What each symbol does to the items:
ga: sonu->ziro, veda->laku, fime->seru, leru->silu, disu->satu, nopa->kobo, nede->favi, satu->base, ziga->vage, tafo->mosu, vuri->pofu, mugo->sofe, mefe->siba, reme->vote, rame->taki, fuvu->gagi, siba->daku, kino->fato, lugi->ziga, meru->mime, rubi->nido, tuga->bedo, sufe->puge, vote->disu, bodu->beda, fesa->vuri, fato->puna, pive->veda, lapo->bome, nare->voso, puzi->sase, gunu->zuku, life->beki, bimi->vuti, vizo->tafo, daku->biku, besu->dode, fivi->life, rizu->nila, rumu->nofi, kobo->fuvu, pusu->bage, funo->kane, gimo->fivi, bedo->ziri, nezo->leru, mago->lapo, zame->rame, gita->sonu, ziro->reme, nila->fika, sode->rumu, pofu->desu, puge->nezo, beda->mugo, katu->zeni, bome->sisa, seku->momu, mime->sufe, peda->meru, digu->mago, vise->pusu, vane->pivi, base->nifu, laku->besu, lumo->poti, nido->sode, meko->bodu, taki->peda, gafe->vizo, favi->vise, gagi->puzi, nofi->gita, dode->seku, puna->fime, seru->rubi, giki->fesa, zeni->lumo, doba->meko, zuku->nopa, bage->gunu, momu->nare, poti->miti, desu->bimi, sega->zame, fika->sega, nifu->sebe, pivi->bulu, ziri->doba, rutu->nube, beki->lugi, vuti->rutu, soma->gafe, miti->rizu, mido->dola, silu->nede, mosu->funo, bulu->kino, sebe->pive, vage->soma, sofe->gimo, dola->katu, sisa->situ, nube->mido, voso->digu, sase->vane, kane->mefe, biku->giki, situ->tuga
lu: sonu->gita, veda->pive, fime->puna, leru->nezo, disu->vote, nopa->zuku, nede->silu, satu->disu, ziga->lugi, tafo->vizo, vuri->fesa, mugo->beda, mefe->kane, reme->ziro, rame->zame, fuvu->kobo, siba->mefe, kino->bulu, lugi->beki, meru->peda, rubi->seru, tuga->situ, sufe->mime, vote->reme, bodu->meko, fesa->giki, fato->kino, pive->sebe, lapo->mago, nare->momu, puzi->gagi, gunu->bage, life->fivi, bimi->desu, vizo->gafe, daku->siba, besu->laku, fivi->gimo, rizu->miti, rumu->sode, kobo->nopa, pusu->vise, funo->mosu, gimo->sofe, bedo->tuga, nezo->puge, mago->digu, zame->sega, gita->nofi, ziro->sonu, nila->rizu, sode->nido, pofu->vuri, puge->sufe, beda->bodu, katu->dola, bome->lapo, seku->dode, mime->meru, peda->taki, digu->voso, vise->favi, vane->sase, base->satu, laku->veda, lumo->zeni, nido->rubi, meko->doba, taki->rame, gafe->soma, favi->nede, gagi->fuvu, nofi->rumu, dode->besu, puna->fato, seru->fime, giki->biku, zeni->katu, doba->ziri, zuku->gunu, bage->pusu, momu->seku, poti->lumo, desu->pofu, sega->fika, fika->nila, nifu->base, pivi->vane, ziri->bedo, rutu->vuti, beki->life, vuti->bimi, soma->vage, miti->poti, mido->nube, silu->leru, mosu->tafo, bulu->pivi, sebe->nifu, vage->ziga, sofe->mugo, dola->mido, sisa->bome, nube->rutu, voso->nare, sase->puzi, kane->funo, biku->daku, situ->sisa
si: sonu->puna, veda->ziro, fime->gagi, leru->zame, disu->nido, nopa->leru, nede->taki, satu->sode, ziga->bodu, tafo->fivi, vuri->mosu, mugo->sisa, mefe->ziga, reme->seru, rame->zeni, fuvu->nede, siba->vage, kino->nopa, lugi->meko, meru->miti, rubi->sase, tuga->momu, sufe->nila, vote->rubi, bodu->lapo, fesa->tafo, fato->kobo, pive->sonu, lapo->laku, nare->nifu, puzi->vise, gunu->puge, life->ziri, bimi->mefe, vizo->gimo, daku->soma, besu->vote, fivi->bedo, rizu->rutu, rumu->bulu, kobo->silu, pusu->mime, funo->beki, gimo->tuga, bedo->nare, nezo->sega, mago->veda, zame->katu, gita->fato, ziro->fime, nila->nube, sode->pivi, pofu->funo, puge->fika, beda->bome, katu->vuri, bome->besu, seku->satu, mime->rizu, peda->poti, digu->pive, vise->meru, vane->bage, base->rumu, laku->reme, lumo->desu, nido->vane, meko->mago, taki->lumo, gafe->sofe, favi->peda, gagi->favi, nofi->kino, dode->disu, puna->fuvu, seru->puzi, giki->vizo, zeni->pofu, doba->digu, zuku->nezo, bage->sufe, momu->base, poti->bimi, desu->kane, sega->dola, fika->mido, nifu->nofi, pivi->gunu, ziri->voso, rutu->daku, beki->doba, vuti->siba, soma->mugo, miti->vuti, mido->giki, silu->rame, mosu->life, bulu->zuku, sebe->gita, vage->beda, sofe->situ, dola->fesa, sisa->dode, nube->biku, voso->sebe, sase->pusu, kane->lugi, biku->gafe, situ->seku
ra: sonu->rubi, veda->disu, fime->vane, leru->peda, disu->nofi, nopa->favi, nede->mime, satu->gita, ziga->sofe, tafo->lugi, vuri->mefe, mugo->bedo, mefe->gafe, reme->sode, rame->miti, fuvu->pusu, siba->vizo, kino->gagi, lugi->mugo, meru->fika, rubi->bulu, tuga->digu, sufe->zame, vote->rumu, bodu->situ, fesa->kane, fato->puzi, pive->vote, lapo->seku, nare->veda, puzi->gunu, gunu->silu, life->bodu, bimi->biku, vizo->beki, daku->tafo, besu->base, fivi->meko, rizu->dola, rumu->puna, kobo->vise, pusu->nezo, funo->vage, gimo->doba, bedo->mago, nezo->taki, mago->dode, zame->poti, gita->seru, ziro->nido, nila->katu, sode->fato, pofu->siba, puge->rame, beda->tuga, katu->bimi, bome->momu, seku->sebe, mime->sega, peda->nila, digu->besu, vise->puge, vane->nopa, base->sonu, laku->satu, lumo->rutu, nido->kino, meko->sisa, taki->rizu, gafe->life, favi->sufe, gagi->bage, nofi->fime, dode->nifu, puna->sase, seru->pivi, giki->funo, zeni->vuti, doba->bome, zuku->nede, bage->leru, momu->pive, poti->nube, desu->daku, sega->lumo, fika->zeni, nifu->ziro, pivi->kobo, ziri->lapo, rutu->fesa, beki->beda, vuti->giki, soma->fivi, miti->mido, mido->pofu, silu->meru, mosu->ziga, bulu->fuvu, sebe->reme, vage->gimo, sofe->ziri, dola->desu, sisa->nare, nube->vuri, voso->laku, sase->zuku, kane->soma, biku->mosu, situ->voso
bo: sonu->pive, veda->mago, fime->ziro, leru->nopa, disu->dode, nopa->kino, nede->fuvu, satu->seku, ziga->mefe, tafo->fesa, vuri->katu, mugo->soma, mefe->bimi, reme->laku, rame->silu, fuvu->puna, siba->vuti, kino->nofi, lugi->kane, meru->vise, rubi->vote, tuga->gimo, sufe->bage, vote->besu, bodu->ziga, fesa->dola, fato->gita, pive->digu, lapo->bodu, nare->bedo, puzi->seru, gunu->pivi, life->mosu, bimi->poti, vizo->giki, daku->rutu, besu->bome, fivi->tafo, rizu->mime, rumu->base, kobo->fato, pusu->sase, funo->pofu, gimo->vizo, bedo->fivi, nezo->zuku, mago->meko, zame->leru, gita->sebe, ziro->veda, nila->sufe, sode->satu, pofu->zeni, puge->gunu, beda->vage, katu->zame, bome->beda, seku->situ, mime->pusu, peda->favi, digu->doba, vise->puzi, vane->nido, base->momu, laku->lapo, lumo->taki, nido->disu, meko->lugi, taki->nede, gafe->biku, favi->gagi, gagi->fime, nofi->nifu, dode->sisa, puna->sonu, seru->reme, giki->mido, zeni->rame, doba->beki, zuku->bulu, bage->vane, momu->tuga, poti->peda, desu->lumo, sega->nezo, fika->puge, nifu->nare, pivi->sode, ziri->life, rutu->rizu, beki->funo, vuti->miti, soma->daku, miti->meru, mido->fika, silu->kobo, mosu->vuri, bulu->rumu, sebe->voso, vage->siba, sofe->gafe, dola->sega, sisa->mugo, nube->nila, voso->ziri, sase->rubi, kane->desu, biku->nube, situ->sofe
pu: sonu->rumu, veda->nifu, fime->kino, leru->sufe, disu->ziro, nopa->bage, nede->nezo, satu->reme, ziga->life, tafo->soma, vuri->biku, mugo->meko, mefe->mosu, reme->gita, rame->fika, fuvu->zuku, siba->funo, kino->vane, lugi->fivi, meru->rame, rubi->puna, tuga->bome, sufe->peda, vote->sonu, bodu->ziri, fesa->daku, fato->pivi, pive->base, lapo->voso, nare->dode, puzi->kobo, gunu->vise, life->sofe, bimi->vuri, vizo->vage, daku->kane, besu->pive, fivi->mugo, rizu->lumo, rumu->rubi, kobo->gunu, pusu->nede, funo->vizo, gimo->beda, bedo->sisa, nezo->mime, mago->nare, zame->nila, gita->sode, ziro->nofi, nila->poti, sode->seru, pofu->giki, puge->meru, beda->doba, katu->nube, bome->digu, seku->laku, mime->taki, peda->zame, digu->momu, vise->silu, vane->gagi, base->vote, laku->sebe, lumo->dola, nido->fime, meko->bedo, taki->sega, gafe->ziga, favi->leru, gagi->nopa, nofi->nido, dode->veda, puna->bulu, seru->fato, giki->siba, zeni->mido, doba->tuga, zuku->pusu, bage->favi, momu->besu, poti->katu, desu->fesa, sega->rizu, fika->miti, nifu->disu, pivi->puzi, ziri->situ, rutu->desu, beki->gimo, vuti->pofu, soma->lugi, miti->zeni, mido->vuti, silu->puge, mosu->gafe, bulu->sase, sebe->satu, vage->beki, sofe->bodu, dola->rutu, sisa->mago, nube->bimi, voso->seku, sase->fuvu, kane->tafo, biku->mefe, situ->lapo

The rows follow the links: the fewer symbols apart two items are, the more alike their rows tend to be.

Each row is also shifted at random along 6 hidden directions that mean nothing.

Name the item of each row.
-23 -45 8 21 4 -24 -17 15 7 -13 -10 7 10 19 2 14 -49 -38 -51 58 -17 -23 -14 -32 -18 -30 -37 35 2 7 -15 -6 -28 39 -40 22 -9 -24 0 -34 18 26 19 20 39 -39 -17 9 -21 49 21 -5 6 2 -20 19 29 -21 -22 -29 6 -12 2 -5 | pivi
-64 18 -20 15 -18 37 11 8 -26 15 8 -7 6 19 -11 4 25 7 21 -43 14 17 31 12 14 57 13 -83 -1 -12 -24 42 38 -20 37 -22 8 51 -22 49 20 -57 -9 7 -23 37 34 -1 -4 -56 2 11 -34 6 -8 -3 -12 14 -24 33 30 -47 11 28 | situ
-8 -1 9 -44 20 -50 11 -2 22 -16 29 2 -10 -37 -36 13 4 1 49 -17 -11 13 -25 4 -19 14 -22 -21 20 -54 51 -14 20 -1 -6 -4 -36 -15 5 -11 20 1 -6 -14 25 -28 -5 31 2 8 -31 -36 8 32 0 -49 -45 25 -9 -23 15 -37 -17 -20 | dola
1 6 -22 39 30 -13 38 20 -5 25 2 5 48 5 -17 7 -21 -37 -62 32 -20 -16 21 -26 -25 18 3 -33 16 14 -20 8 -7 10 -49 7 12 -27 -16 11 -17 5 -1 4 41 -40 1 -21 -29 43 28 28 -33 -6 -10 -2 10 -8 -51 3 -4 -48 4 24 | fato
-22 57 -49 -20 42 -1 63 -11 11 37 4 -21 35 -40 -19 -28 32 19 9 -38 -5 24 4 24 -10 18 73 -30 28 18 35 -22 15 -52 2 -24 12 -26 -21 28 -72 4 -31 -40 -22 -16 10 -54 1 3 -19 -5 -21 -10 19 -29 -28 15 11 34 -34 6 -15 8 | mido
-1 9 -15 -19 -5 -23 11 57 -3 -35 10 15 -1 -20 -4 14 27 23 42 0 10 22 -33 -41 -27 22 -8 -2 19 -25 37 0 9 12 -44 -15 8 -38 20 -43 -24 13 -2 4 28 28 -24 3 -42 36 -35 -3 10 -20 22 -42 -7 19 -22 2 -16 -47 -14 10 | fesa
59 -23 -9 -12 23 1 15 -7 7 11 -10 -42 35 -2 -17 -12 -40 -16 -27 13 -13 4 -13 8 10 -23 13 11 8 -3 1 -19 -35 2 -25 -11 -18 5 -19 -5 1 9 9 6 6 -45 15 -25 -11 4 -7 -43 -6 5 -25 24 30 -19 14 -5 -15 13 -3 -31 | bage
66 12 -42 -10 28 -33 32 14 -17 23 10 4 13 -32 -24 -6 -25 -10 -11 -4 -16 8 -13 3 -5 6 33 -18 37 -1 25 -22 5 -23 0 -3 12 -41 -22 7 -30 25 -5 -28 15 -37 10 -3 -8 16 7 -22 -6 2 5 -30 -11 -10 -32 22 -11 -6 -10 14 | sufe
19 2 32 -11 -9 -33 -21 14 33 -38 26 45 -42 -9 -1 32 48 6 54 -8 6 -9 -6 -24 -39 34 -56 -27 -2 -37 26 26 33 19 -4 24 -14 -10 28 -20 28 -12 -19 1 22 24 -37 45 -1 22 -19 34 6 12 13 -48 -61 45 -23 -32 36 -64 -16 7 | beki
17 2 -36 34 -2 -25 -24 2 -9 -1 -25 7 8 27 -6 19 -10 -31 -37 12 -1 -23 8 -32 -32 22 -6 -65 2 20 -25 28 24 17 5 3 -12 3 -50 22 33 -18 -27 13 -18 21 36 21 -30 -5 26 16 -31 -5 -17 -3 -27 -10 -52 -32 33 -46 13 52 | base
49 93 18 16 -40 73 10 45 -58 9 -3 11 10 23 30 -7 59 32 2 -23 32 29 51 19 38 39 15 -16 -15 8 -29 21 18 -12 10 -42 45 23 17 30 -39 -47 27 14 -11 79 9 -4 4 -45 -4 47 -6 -5 33 27 29 -9 1 54 -18 1 25 10 | bedo
44 -71 8 -30 -27 5 -16 24 -33 -16 15 0 -27 -18 3 -9 -57 15 26 14 -4 17 -36 6 50 -43 2 77 11 -23 19 -25 -29 -2 17 5 27 -2 33 -41 9 38 47 -2 29 -16 -21 26 12 -8 -2 -55 42 3 1 7 56 -21 19 34 -15 53 -2 -39 | taki
-13 95 75 -28 -11 16 -17 -25 20 -10 -4 11 -32 -5 36 -11 76 32 29 -22 21 13 25 35 11 -15 -25 52 -31 5 16 -21 2 0 13 -9 -9 -10 40 3 -33 -12 11 -4 -20 40 -26 17 47 -17 -24 38 38 14 35 11 -18 17 56 -22 -16 61 0 -32 | gafe
-68 -75 -22 4 -8 -22 -21 -9 -35 12 3 -5 -14 -1 -28 3 -83 -33 -17 9 -18 -16 -16 6 23 -13 0 -15 18 -12 -11 1 1 -1 44 14 -6 21 -37 17 67 4 12 -1 3 -38 29 45 4 -30 40 -58 -2 26 -39 1 9 -32 -32 4 35 6 9 3 | puzi
-66 25 12 5 -22 -17 -45 -8 2 -19 -13 36 -45 13 27 12 34 6 16 -9 12 -19 8 -17 -17 10 -23 -1 -18 18 0 16 32 12 37 15 2 -7 -2 -2 15 -9 -20 3 -27 56 -2 43 7 -16 3 32 12 -5 16 -11 -40 8 -9 -29 19 1 7 27 | bodu
40 -16 -42 -38 14 -3 45 11 -3 6 19 -36 19 -33 -37 -10 -16 17 47 -36 -2 36 -25 13 13 18 37 -33 31 -35 31 -6 4 -28 -6 -33 -12 8 -10 0 -12 -2 -6 -17 -1 -16 16 -25 -17 -12 -31 -62 -9 1 -9 -22 3 10 6 31 -14 -26 -13 -15 | lumo
-116 6 12 41 25 62 45 -14 2 46 5 -17 53 17 7 -25 -11 -22 -77 27 -6 -14 49 27 22 -14 26 16 -11 26 -54 -5 -41 -8 -29 6 25 12 14 26 -30 -1 22 3 19 -57 -12 -63 23 22 41 37 -22 -3 -9 48 56 -12 17 38 -21 25 6 -18 | rubi
100 -47 1 15 -14 1 -36 -30 1 -6 -17 -16 -7 29 -1 7 -33 -21 -12 10 -3 -22 -3 -4 5 -10 -24 -11 -18 0 -31 19 -8 21 19 12 -29 42 -18 6 62 -17 -5 24 -19 -8 20 17 2 -25 15 -19 -11 7 -35 31 7 -13 -2 -30 32 0 9 -4 | sonu
135 -30 -94 24 24 -39 21 21 -26 18 -21 -14 41 -2 -39 6 -54 -34 -37 7 -17 -5 -23 -38 -30 26 34 -78 36 16 -2 16 19 -9 -6 -7 0 -17 -71 15 10 6 -35 -4 -5 -13 47 -11 -59 13 20 -31 -45 -18 -26 -23 -14 -16 -74 1 12 -62 5 53 | vane
92 -91 -43 -17 1 40 57 47 8 -15 45 -19 14 -25 -19 -1 -8 42 63 -10 8 37 -43 -24 11 18 42 12 26 -28 18 13 -25 -27 -46 -8 37 8 46 -53 -27 22 8 -4 40 -14 -36 -62 -38 35 -38 -36 -5 -44 8 -24 52 36 23 77 -31 -46 -27 -17 | vuti
23 -68 -16 -33 -28 44 23 42 -46 -1 27 -36 4 -21 -13 -16 -48 28 40 -14 7 42 -29 14 65 -13 37 41 24 -33 11 -12 -31 -21 3 -29 30 26 30 -26 -2 8 50 2 24 -10 -5 -7 -5 -25 -20 -73 22 -1 -5 11 83 -10 25 73 -29 22 0 -41 | fika
-147 63 19 -15 18 -9 0 -49 35 15 1 12 -21 -11 14 -11 60 12 21 -39 7 -4 24 33 -11 5 11 -9 -13 17 12 -8 24 -27 40 8 -14 -3 -3 31 -19 -10 -30 -24 -42 12 -2 -4 40 -19 -7 34 2 6 23 -14 -62 23 30 -17 6 33 -4 4 | vage
104 25 31 14 -9 -12 -13 27 -54 10 14 41 -9 4 6 10 -24 -28 -36 24 -14 -8 28 9 18 4 -32 1 7 -16 -14 -11 12 17 8 11 23 -18 5 19 16 -5 44 4 42 -15 1 62 16 -7 44 18 13 37 4 -3 10 -28 -49 10 17 3 18 6 | bulu
93 26 -2 35 0 -1 -12 -23 3 14 -3 30 -12 18 14 8 28 -12 -21 -4 4 -28 32 -5 -19 20 -1 -36 -14 28 -25 23 28 -8 34 24 17 3 -17 31 5 -16 -33 -9 -24 23 6 7 12 -8 33 57 -21 -2 6 -9 -38 10 -22 -5 24 -11 8 43 | dode
-71 -13 -46 -28 -7 -8 13 31 -24 -11 12 -9 -9 -21 -22 2 5 25 62 -37 12 29 -30 -9 1 41 24 -50 24 -23 30 17 36 -20 21 -27 9 9 -15 -1 5 -11 -17 -11 -14 34 23 5 -25 -27 -27 -37 -12 -12 -1 -37 -16 15 -18 29 7 -40 -9 18 | siba
139 -35 51 30 -67 78 -33 11 -51 1 26 40 -50 28 42 -5 -5 16 5 12 18 -9 38 25 72 -11 -14 61 -33 6 -51 19 -14 -3 52 22 72 47 54 6 20 -11 58 13 14 36 -29 29 53 -44 40 38 29 -3 18 36 67 -16 24 68 7 58 26 -13 | veda
80 -21 -15 -15 34 -48 14 -8 26 0 1 -24 28 -15 -38 11 -34 -32 -15 16 -22 0 -27 -12 -28 -4 -14 -21 17 -20 24 -15 -10 16 -37 -3 -47 -13 -25 -9 20 9 -11 1 22 -52 12 2 -22 34 -9 -42 -14 19 -27 -11 -19 -1 -17 -42 10 -35 -11 -14 | vise
-65 35 -32 -32 32 -43 9 -15 15 -3 -30 -37 24 -23 -15 -12 -7 4 -8 -11 -10 9 -30 2 -22 -22 23 6 19 15 39 -36 -7 -2 -20 -22 -38 -32 -34 -9 -29 22 -23 -15 -31 -10 18 -17 -22 12 -31 -42 2 -2 -7 -6 -25 -13 9 -39 -25 19 -4 -8 | rizu
-6 78 -63 29 19 -30 -11 -21 35 -9 -65 -15 23 18 22 -4 56 4 -33 -11 16 -11 2 -37 -68 13 33 -45 -9 77 -1 13 24 2 -4 -14 -22 -21 -65 8 -43 -9 -77 0 -81 75 39 -41 -47 8 -19 43 -38 -47 8 0 -61 1 -14 -59 -9 -19 1 72 | ziri
-63 -1 13 -25 -13 -16 -25 14 24 -43 -14 -10 -15 -2 10 6 21 29 38 3 18 14 -35 -27 -18 -18 -23 41 -8 -8 30 -6 -7 21 -27 -11 -21 -12 19 -48 -4 7 -5 14 -7 36 -22 2 -26 17 -51 -16 24 -19 13 -7 -4 14 24 -31 -9 -6 -10 -15 | mefe
21 -76 -59 33 23 -14 8 -21 2 27 -5 -9 13 3 -18 -5 -60 -30 -43 14 -19 -29 -12 -16 -9 -11 36 -22 17 31 -23 8 -10 -13 18 29 11 4 -37 9 16 21 -23 -11 -10 -39 23 -23 -10 10 39 -17 -29 -18 -27 3 9 -17 -20 11 9 -2 -1 29 | kino
-73 -51 -55 54 35 30 29 -44 71 14 -23 -40 39 26 6 -7 16 -9 -30 11 7 -28 5 -30 -50 3 50 -28 -21 65 -41 34 -24 -14 -25 29 -11 22 -15 -5 -17 2 -59 6 -41 -11 -3 -113 -28 41 -1 35 -54 -61 -18 22 3 29 26 -8 -10 -27 -16 34 | nare
159 44 28 -17 2 -30 9 74 27 -65 4 26 14 -17 9 26 52 23 28 35 14 26 -36 -57 -55 7 -50 39 0 -22 46 -16 -9 41 -106 -15 -4 -72 58 -76 -52 27 8 15 67 31 -64 -4 -57 94 -60 26 24 -22 37 -33 2 34 -14 -30 -34 -60 -23 -10 | desu
84 72 -34 25 42 -20 12 -53 8 49 -39 -14 34 6 -8 -14 10 -33 -66 -16 -14 -20 38 24 -25 13 33 -70 -1 47 -22 -2 25 -15 30 -2 -19 -1 -78 65 -12 -20 -42 -17 -55 -10 55 -17 7 -24 32 24 -41 13 -14 11 -53 -20 -26 -33 7 8 13 43 | rumu
-77 -52 -39 53 -8 53 21 17 -13 16 1 -6 27 29 2 1 -13 -7 -37 16 3 -9 15 -28 1 19 32 -27 -3 31 -52 39 -20 -5 -18 14 41 26 4 1 -7 -5 -3 16 7 2 -4 -53 -26 13 27 28 -37 -42 -9 22 47 3 -15 48 -6 -34 6 29 | pive
-42 -48 51 -51 -13 -80 -72 -10 23 -57 -11 6 -55 -13 -1 20 -48 -12 26 36 -13 -11 -65 -20 -8 -58 -73 78 -3 -43 44 -34 -15 48 -4 18 -59 -28 11 -63 60 36 18 14 16 -21 -18 85 3 18 -26 -62 58 31 -12 -11 -13 -16 12 -82 18 29 -6 -46 | sega

Start here and follow the symbols in turn, left to right. Where do you end up?
Answers are names.
7 40 12 33 2 -28 -25 -16 -5 13 0 49 -24 16 6 19 25 -27 -21 -1 -2 -32 37 -8 -28 36 -33 -54 -6 5 -20 24 46 10 36 30 1 -4 -24 41 32 -20 -24 -7 -7 13 10 45 19 -12 38 58 -17 22 7 -23 -65 4 -48 -29 45 -30 13 43
lu ga ra ga si ga => gita
-124 -77 34 -31 -48 31 6 73 -24 -44 53 16 -22 -11 -6 19 -11 34 74 9 13 36 -33 -20 36 12 -34 38 7 -69 15 11 -19 14 -34 -7 30 13 78 -58 16 5 55 18 75 9 -51 19 -17 16 -29 -30 30 -3 13 -18 57 20 8 56 -5 -36 -11 -42
ra bo ga lu si => funo
43 -7 42 -5 -8 34 -11 -12 56 -35 2 -2 -19 7 36 -3 55 39 35 8 27 1 -9 -8 -7 -24 -12 74 -34 19 4 2 -32 8 -28 16 -3 1 63 -44 -31 14 -3 7 -7 28 -55 -44 12 35 -37 36 26 -34 24 22 16 34 66 -7 -29 26 -15 -29
lu si ra bo => mugo
-132 44 -81 14 76 7 90 -36 5 84 -10 -44 79 -36 -36 -43 -22 -17 -60 -27 -28 7 22 38 -6 9 110 -64 39 42 -5 -26 -1 -64 -2 -21 12 -15 -66 62 -75 11 -32 -48 -27 -73 48 -90 2 -1 25 -13 -50 -9 -10 0 -14 -15 -8 45 -36 18 -7 23
ga lu pu bo => zuku
97 9 -6 13 -19 48 1 -32 -15 32 9 2 -24 14 5 -8 28 13 28 -52 15 -2 44 41 35 39 29 -57 -14 5 -29 32 33 -36 81 1 15 63 -16 64 26 -45 -13 -14 -51 38 34 7 39 -77 20 20 -20 9 0 4 -24 10 6 35 31 8 12 22
ga pu bo lu lu => tuga
-154 -34 -54 49 7 12 11 -6 -15 30 -4 3 16 20 -13 3 -24 -24 -32 0 -8 -21 18 -13 -9 30 29 -74 8 22 -42 36 16 -13 25 15 21 25 -39 41 23 -13 -25 2 -14 -3 31 -14 -12 -17 41 14 -46 -14 -19 2 -8 -6 -44 25 25 -36 7 52
ra pu lu pu => nido
-75 -6 1 0 -5 0 -20 -27 -43 35 -14 -9 -7 4 5 -20 -58 -25 -44 6 -18 -11 10 34 43 -39 14 27 6 14 -15 -28 -8 -5 50 1 3 11 -28 30 21 10 23 -8 -17 -28 34 31 32 -42 45 -27 16 27 -17 31 21 -50 -1 7 6 73 22 -10
ga si ra bo lu ra => leru
-20 -55 23 28 3 37 9 -7 -3 18 16 4 14 15 4 -4 -38 -21 -43 37 -13 -19 19 6 20 -20 -3 33 -11 3 -43 1 -39 7 -20 28 21 17 27 -5 10 14 35 9 39 -57 -22 -22 19 19 35 14 0 2 -14 33 53 -10 12 25 1 18 1 -23
si pu lu ra pu => nezo
-72 -102 33 -10 14 6 19 12 31 -13 36 -17 15 -10 -17 3 -57 -14 0 45 -20 -2 -28 -7 13 -36 -28 61 8 -41 1 -15 -56 26 -66 20 -13 5 55 -50 18 33 40 16 77 -91 -47 -23 -1 56 -6 -42 21 9 -21 13 63 11 30 3 -8 -12 -20 -64
ga si ra => rizu
-133 36 19 36 42 -7 34 -1 26 22 2 -2 63 17 -15 11 7 -52 -74 36 -22 -18 36 -10 -41 18 -29 -44 -3 -5 -28 6 -8 24 -73 9 -24 -15 -6 22 -5 -16 -1 19 51 -59 -4 -27 -16 56 25 41 -36 26 -19 13 -4 6 -37 -33 5 -56 -1 1
bo ra ra lu bo => sonu
162 106 1 -17 40 -58 6 -27 0 25 -30 -9 30 -14 -11 -10 8 -23 -50 -3 -17 -1 12 26 -21 -8 -1 -18 13 13 26 -41 12 6 -5 -23 -38 -43 -51 35 -28 -1 -10 -17 -18 -20 35 19 3 -2 2 1 0 37 -1 -2 -50 -27 -20 -54 -7 21 6 1
ga si ga bo => gunu
32 -32 19 23 -1 39 -16 -52 12 19 -19 -28 8 33 22 -20 -24 -15 -44 18 -1 -22 22 24 24 -40 10 39 -33 31 -50 -3 -35 2 16 15 -5 41 0 16 16 -1 5 14 -30 -27 9 -28 31 -20 23 0 2 -2 -24 60 37 -21 45 -7 -4 58 14 -19
ga lu ga ga ra => rubi
-117 -56 32 12 -36 76 -23 -28 6 -4 8 -17 -23 34 23 -9 5 21 22 -8 23 -2 18 22 45 -12 3 22 -35 -1 -45 29 -19 -2 33 12 12 74 33 3 37 -27 20 20 -28 20 -9 -18 36 -41 3 3 8 -8 -11 47 41 6 55 24 10 31 8 -25
ra pu lu si lu => reme
-54 -30 1 -29 -6 -31 -28 0 17 -27 12 16 -47 -26 11 2 -2 20 45 -3 4 0 -40 -11 -6 -21 -2 48 3 0 35 -13 4 -3 18 17 1 -24 20 -39 -2 32 -5 -17 -7 17 -25 22 7 12 -20 -17 29 -11 17 -24 -18 11 19 -7 -2 23 -14 -4
si lu lu ga bo => fesa
35 -21 8 -47 -22 43 23 5 -48 18 33 -27 -14 -30 -13 -24 -22 31 55 -43 2 45 -3 55 81 -4 39 23 15 -42 21 -21 -8 -40 47 -25 28 35 20 16 -3 -9 41 -20 -2 -12 12 8 36 -68 -12 -64 29 22 4 4 38 -8 42 73 -12 57 3 -49
lu ra ga si lu pu => kane
26 63 -13 -3 37 -32 22 -1 5 17 -29 -32 61 -4 -21 -9 -12 -29 -59 17 -22 5 1 4 -22 -9 3 -20 13 8 8 -26 -12 12 -47 -25 -40 -30 -47 13 -24 0 -5 4 4 -31 25 -17 -27 25 -4 -14 -20 20 -16 12 -5 -24 -22 -39 -15 -9 8 -1
pu ra ga bo ga => nopa
-36 6 -8 -16 8 -17 15 13 37 -27 5 -10 7 -10 -17 19 45 15 52 -17 11 19 -21 -26 -40 37 -20 -47 2 -33 30 18 20 7 -36 -20 -36 4 3 -18 7 -21 -26 6 6 19 -5 -8 -29 18 -45 -5 -15 -5 2 -33 -36 44 -6 -29 11 -75 -18 0
ra si ra lu => lapo
50 -75 -28 -14 37 -48 3 -41 47 -3 -6 -22 -3 -23 -17 -8 -50 -18 -6 16 -21 -28 -46 -8 -22 -45 13 33 10 12 22 -23 -28 -6 -5 29 -34 -19 -17 -27 8 47 -26 -15 -5 -65 -2 -21 -2 37 -3 -43 3 -7 -20 -10 -14 -1 19 -33 -4 20 -22 -9
si bo si ra => poti
